Below is a small trained network, with its code and all its weights. Each question gives an input and a target symbol and asks what happens when units are switched off, that is, made to give their printed mean instead of their output.

import numpy as np


def w(rows, s, z=0):
    codes = np.array(rows[::2]) - 128.0
    scale = np.full(codes.shape[1], s)
    scale[-1] = z or s
    return codes * scale


def norm(h):
    return h / np.sqrt((h * h).mean(-1, keepdims=True) + 1e-5)


def softmax(a):
    e = np.exp(a - a.max(-1, keepdims=True))
    return e / e.sum(-1, keepdims=True)


def log_softmax(a):
    a = a - a.max(-1, keepdims=True)
    return a - np.log(np.exp(a).sum(-1, keepdims=True))


def net(x, mask):
    ids = ['αβλξφω'.index(c) for c in x.split()]
    T = len(ids)
    res = E[ids] + P[:T]
    u = 0
    for l in range(2):
        r = norm(res)
        for j in range(3):
            rows = slice(2 * j, 2 * j + 2)
            q, k, v = (r @ M[l][rows].T for M in (Q, K, V))
            z = softmax(np.where(np.tri(T) > 0, q @ k.T / 2**0.5, -1e9)) @ v
            o = O[l][rows]
            res = res + np.where(mask[u + j], z, o[:, -1]) @ o[:, :-1]
        u += 3
    return log_softmax(norm(res)[-1] @ U[:, :-1].T + U[:, -1])


Q, K, V, O = {}, {}, {}, {}
E = w([
[84,119,249,203,205],'α',
[180,220,59,119,149],'β',
[104,68,2,219,85],'λ',
[58,163,179,243,87],'ξ',
[121,2,172,160,14],'φ',
[30,97,77,79,212],'ω',
],0.0095)
P = w([
[177,88,110,126,69],'0',
[135,126,136,210,147],'1',
[142,225,97,148,39],'2',
[102,115,145,161,203],'3',
[123,251,130,123,33],'4',
[106,124,154,138,232],'5',
],0.011)
Q[0] = w([
[255,228,198,244,170],'0.h0',
[171,152,213,82,185],'0.h0',
[33,54,145,241,237],'0.h1',
[109,235,47,63,112],'0.h1',
[42,142,103,225,120],'0.h2',
[76,76,33,47,152],'0.h2',
],0.0068)
K[0] = w([
[101,127,170,70,152],'0.h0',
[94,107,92,128,234],'0.h0',
[176,4,122,91,131],'0.h1',
[112,162,171,145,133],'0.h1',
[154,118,66,130,106],'0.h2',
[173,83,151,178,169],'0.h2',
],0.011)
V[0] = w([
[188,216,126,117,151],'0.h0',
[78,179,191,102,92],'0.h0',
[108,145,190,30,254],'0.h1',
[191,103,142,53,38],'0.h1',
[67,206,132,108,130],'0.h2',
[247,49,76,12,72],'0.h2',
],0.0074)
O[0] = w([
[158,127,159,152,139,144],'0.h0',
[197,159,127,101,91,98],'0.h0',
[156,75,52,194,119,2],'0.h1',
[210,254,73,122,138,131],'0.h1',
[191,100,85,102,62,111],'0.h2',
[183,59,47,125,193,147],'0.h2',
],0.0075,0.009)
Q[1] = w([
[93,199,34,205,59],'1.h0',
[148,167,169,201,217],'1.h0',
[213,110,65,254,46],'1.h1',
[126,132,119,107,14],'1.h1',
[17,175,65,119,146],'1.h2',
[96,193,117,146,28],'1.h2',
],0.0081)
K[1] = w([
[92,179,180,129,87],'1.h0',
[249,131,140,104,100],'1.h0',
[83,156,160,103,137],'1.h1',
[137,181,158,116,83],'1.h1',
[195,161,99,164,110],'1.h2',
[104,154,146,95,26],'1.h2',
],0.017)
V[1] = w([
[42,154,101,100,107],'1.h0',
[62,156,157,167,213],'1.h0',
[133,156,52,65,114],'1.h1',
[78,158,123,44,2],'1.h1',
[203,126,222,34,90],'1.h2',
[187,166,165,105,102],'1.h2',
],0.011)
O[1] = w([
[99,110,25,171,206,169],'1.h0',
[104,111,163,94,169,122],'1.h0',
[123,140,59,62,178,251],'1.h1',
[162,119,76,185,142,60],'1.h1',
[136,120,139,101,248,36],'1.h2',
[203,100,189,116,95,214],'1.h2',
],0.011,0.0025)
U = w([
[105,160,235,75,101,140],'α',
[214,254,95,80,150,134],'β',
[101,162,51,154,77,168],'λ',
[139,198,176,240,154,12],'ξ',
[205,43,151,150,237,252],'φ',
[40,174,104,58,233,31],'ω',
],0.0082,0.0027)

Each question gives the input, a string of symbols that net reads in full, and the target symbol t.
The units are the heads (2 rows each of Q, K, V and O). Each row of codes is followed by its name. A weight is (code - 128) times the scale printed after its matrix; where a second scale follows, it is the last column's (O and U).
mask holds one flag per head, layer by layer. A switched-off head (its flag False) gives its mean, the last column of its rows in O, instead of its output. The means were averaged over made-up inputs and are rounded, as every weight is.
A unit's drop is (log p(t) with every unit on - log p(t) with that unit switched off) / (log p(t) with every unit on - log p(t) with every unit switched off).
The circuit of an input: a set's keep is (log p(t) with only the set's units on - log p(t) with every unit switched off) / (log p(t) with every unit on - log p(t) with every unit switched off). Starting from all 6 units, units are removed one at a time, each time the one whose removal leaves the highest keep (on an exact tie, the one counted first), for as long as the keep stays at least 0.8.
circuit, biggest first: the units of the circuit, biggest drop first
most important unit: the unit with the biggest drop
heads that matter: for each layer, one digit per head in row order, 1 if its drop is at least 0.15 and else 0, layers parted by /
drop when u is switched off: that unit's drop, to one decimal
input β φ β α, target α: circuit, biggest first	(0.h2; 1.h1; 1.h0)
input φ α λ λ ξ ξ, target β: circuit, biggest first	(0.h1; 1.h0)
input φ φ λ λ, target β: heads that matter	110 / 100
input β β β λ, target α: heads that matter	000 / 010
input ω α β β, target λ: circuit, biggest first	(0.h1; 1.h2)
input λ λ ξ φ, target ω: circuit, biggest first	(0.h1; 1.h0; 0.h2; 1.h1)
input ω φ λ ξ, target λ: circuit, biggest first	(1.h2; 0.h1)
input α ω β β, target ξ: circuit, biggest first	(1.h1; 0.h2)
input β φ φ λ β ω, target α: circuit, biggest first	(1.h1; 1.h0)
input ξ λ λ β, target φ: most important unit	0.h1
input φ λ β α, target β: heads that matter	110 / 110
input β φ φ β ξ β, target α: heads that matter	001 / 010
input λ β λ ξ, target ω: heads that matter	011 / 110
input φ φ β α β φ, target β: circuit, biggest first	(0.h1; 0.h2; 0.h0; 1.h1)
input ξ λ β β, target φ: heads that matter	011 / 011
input β β β ξ λ λ, target α: most important unit	1.h1
input λ λ φ φ, target ω: circuit, biggest first	(0.h1; 0.h2; 1.h1)
input β β φ α ξ, target ξ: heads that matter	010 / 011
input ω φ φ α φ φ, target λ: heads that matter	110 / 001
input α β β β, target ξ: heads that matter	011 / 110
input ω α β β β ξ, target λ: heads that matter	010 / 101
input ω β λ ξ β α, target λ: heads that matter	110 / 001
input ω β β β, target λ: heads that matter	010 / 001
input β β β λ ξ β, target α: heads that matter	000 / 000
input ξ β β ξ, target φ: drop when 1.h1 is switched off	0.3
input λ λ β β ξ, target ξ: drop when 1.h1 is switched off	0.9
